Below are the code and all the weights of a small trained network. Each question names an input and a class and asks about switching units off, where a switched-off unit gives its printed mean instead of its output.

import numpy as np


def w(rows, s, z=0):
    codes = np.array(rows[::2]) - 128.0
    scale = np.full(codes.shape[1], s)
    scale[-1] = z or s
    return codes * scale


def norm(h):
    return h / np.sqrt((h * h).mean(-1, keepdims=True) + 1e-5)


def f(y):
    return np.maximum(y, 0)


def log_softmax(a):
    a = a - a.max(-1, keepdims=True)
    return a - np.log(np.exp(a).sum(-1, keepdims=True))


def net(x, mask):
    res = np.array(x, float).reshape(1, 5) / 4 @ E
    u = 0
    for l in range(4):
        y = f(norm(res) @ A[l][:, :-1].T + A[l][:, -1])
        res = res + np.where(mask[u : u + 7], y, B[l][:, -1]) @ B[l][:, :-1]
        u += 7
    return log_softmax(norm(res)[-1] @ U[:, :-1].T + U[:, -1])


A, B = {}, {}
E = w([
[194,165,114,1,177,51],'x0',
[93,73,50,117,163,85],'x1',
[199,83,197,155,133,123],'x2',
[95,123,210,168,87,65],'x3',
[95,28,175,14,95,185],'x4',
],0.0081)
A[0] = w([
[2,127,70,178,163,51,240],'0.n0',
[123,185,148,97,103,124,164],'0.n1',
[98,210,78,46,57,182,139],'0.n2',
[18,115,69,180,95,115,4],'0.n3',
[179,107,220,118,115,131,151],'0.n4',
[9,148,96,184,177,130,157],'0.n5',
[166,136,161,175,200,126,72],'0.n6',
],0.0073,0.0026)
B[0] = w([
[100,162,99,180,1,91,253],'0.n0',
[148,117,230,88,141,127,174],'0.n1',
[153,201,98,99,168,137,210],'0.n2',
[80,75,185,144,64,154,187],'0.n3',
[88,81,107,160,11,162,219],'0.n4',
[111,67,86,120,80,120,219],'0.n5',
[129,140,144,36,204,90,169],'0.n6',
],0.0078,0.0048)
A[1] = w([
[86,67,73,91,174,53,90],'1.n0',
[254,79,200,100,181,140,4],'1.n1',
[100,126,55,75,216,113,130],'1.n2',
[133,117,140,106,150,174,38],'1.n3',
[156,171,72,141,151,166,76],'1.n4',
[197,77,120,230,170,102,219],'1.n5',
[151,186,54,84,184,175,85],'1.n6',
],0.0088,0.0025)
B[1] = w([
[141,193,183,109,16,247,211],'1.n0',
[151,63,129,160,70,126,237],'1.n1',
[137,220,172,92,143,130,237],'1.n2',
[121,216,55,117,94,88,155],'1.n3',
[103,124,201,119,157,171,194],'1.n4',
[115,237,83,2,217,147,243],'1.n5',
[152,124,190,132,213,135,254],'1.n6',
],0.0081,0.0034)
A[2] = w([
[185,96,117,27,64,115,251],'2.n0',
[106,180,98,63,168,139,182],'2.n1',
[203,126,226,54,220,137,211],'2.n2',
[157,183,173,150,161,165,76],'2.n3',
[217,162,174,164,77,54,163],'2.n4',
[156,129,93,148,118,2,96],'2.n5',
[138,159,147,207,100,231,174],'2.n6',
],0.0088,0.0027)
B[2] = w([
[91,141,82,197,138,83,246],'2.n0',
[177,210,175,115,175,146,208],'2.n1',
[17,95,147,148,161,131,255],'2.n2',
[40,141,187,72,181,179,179],'2.n3',
[89,106,128,67,202,71,204],'2.n4',
[254,85,77,42,42,92,165],'2.n5',
[133,131,141,119,153,223,220],'2.n6',
],0.0092,0.0071)
A[3] = w([
[147,105,10,89,155,230,253],'3.n0',
[92,2,170,127,166,91,225],'3.n1',
[164,232,94,141,97,63,74],'3.n2',
[167,60,38,132,222,180,2],'3.n3',
[180,76,144,78,161,91,18],'3.n4',
[149,39,115,137,60,190,17],'3.n5',
[112,99,134,189,56,207,193],'3.n6',
],0.0076,0.0022)
B[3] = w([
[87,109,45,151,180,40,216],'3.n0',
[120,160,57,153,131,129,229],'3.n1',
[255,183,108,91,113,166,178],'3.n2',
[174,159,95,100,190,106,144],'3.n3',
[107,65,103,158,94,104,144],'3.n4',
[176,132,173,151,171,195,199],'3.n5',
[107,73,130,193,118,174,253],'3.n6',
],0.011,0.0057)
U = w([
[77,97,135,202,71,219,148],'0',
[82,204,156,74,246,151,251],'1',
[236,223,109,67,110,82,1],'2',
[104,124,81,121,121,25,81],'3',
],0.014,0.0023)

Each question gives the input, the list of numbers given to net, and the class t.
The units are the neurons (one row each of A and B). Each row of codes is followed by its name. A weight is (code - 128) times the scale printed after its matrix; where a second scale follows, it is the last column's (A, B and U).
mask holds one flag per neuron, layer by layer. A switched-off neuron (its flag False) gives its mean, the last column of its row in B, instead of its output. The means were averaged over made-up inputs and are rounded, as every weight is.
A unit's drop is (log p(t) with every unit on - log p(t) with that unit switched off) / (log p(t) with every unit on - log p(t) with every unit switched off).
The circuit of an input: a set's keep is (log p(t) with only the set's units on - log p(t) with every unit switched off) / (log p(t) with every unit on - log p(t) with every unit switched off). Starting from the 12 units with the biggest drops (on a tie, the unit counted first), units are removed one at a time, each time the one whose removal leaves the highest keep (on an exact tie, the one counted first), for as long as the keep stays at least 0.8.
units of the circuit, in order: the units of the circuit, biggest drop first
unit that matters most: the unit with the biggest drop
k most important neurons: the k neurons with the biggest drops, biggest first
top k neurons in layer l: the k neurons of layer l with the biggest drops, biggest first
drop when u is switched off: that unit's drop, to one decimal
input [-2,7,3,-8,-4], class 2: unit that matters most -> 0.n0
input [2,8,-3,4,6], class 0: 3 most important neurons -> (1.n0; 1.n5; 2.n4)
input [1,0,3,2,-5], class 2: 2 most important neurons -> (2.n5; 1.n6)
input [2,2,-3,6,8], class 0: units of the circuit, in order -> (2.n4; 1.n5)
input [0,3,-5,3,6], class 0: units of the circuit, in order -> (1.n5; 2.n4)
input [8,-7,2,3,8], class 3: top 2 neurons in layer 2 -> (2.n0; 2.n6)
input [1,2,4,-6,5], class 3: units of the circuit, in order -> (2.n0; 3.n0)
input [5,5,6,2,-6], class 2: top 2 neurons in layer 1 -> (1.n6; 1.n4)
input [4,-5,-3,7,8], class 0: 4 most important neurons -> (0.n4; 1.n5; 3.n0; 2.n4)
input [0,7,6,-7,8], class 3: 3 most important neurons -> (3.n0; 2.n0; 1.n3)
input [3,-7,8,-5,1], class 0: 2 most important neurons -> (0.n4; 1.n1)
input [-3,-1,8,-2,-1], class 1: 2 most important neurons -> (1.n5; 0.n3)
input [8,1,5,-2,7], class 3: 2 most important neurons -> (1.n1; 2.n0)
input [-1,-5,5,5,-2], class 1: units of the circuit, in order -> (2.n4)
input [6,-3,-4,4,-4], class 2: 2 most important neurons -> (2.n5; 3.n2)
input [5,-5,8,8,5], class 0: top 2 neurons in layer 1 -> (1.n5; 1.n1)
input [6,-2,3,5,-5], class 3: drop when 2.n4 is switched off -> 0.3
input [6,-3,3,-2,0], class 3: drop when 1.n1 is switched off -> 0.4
input [4,5,6,3,4], class 0: drop when 1.n0 is switched off -> 0.4
input [-4,-8,-8,-4,4], class 1: unit that matters most -> 0.n2
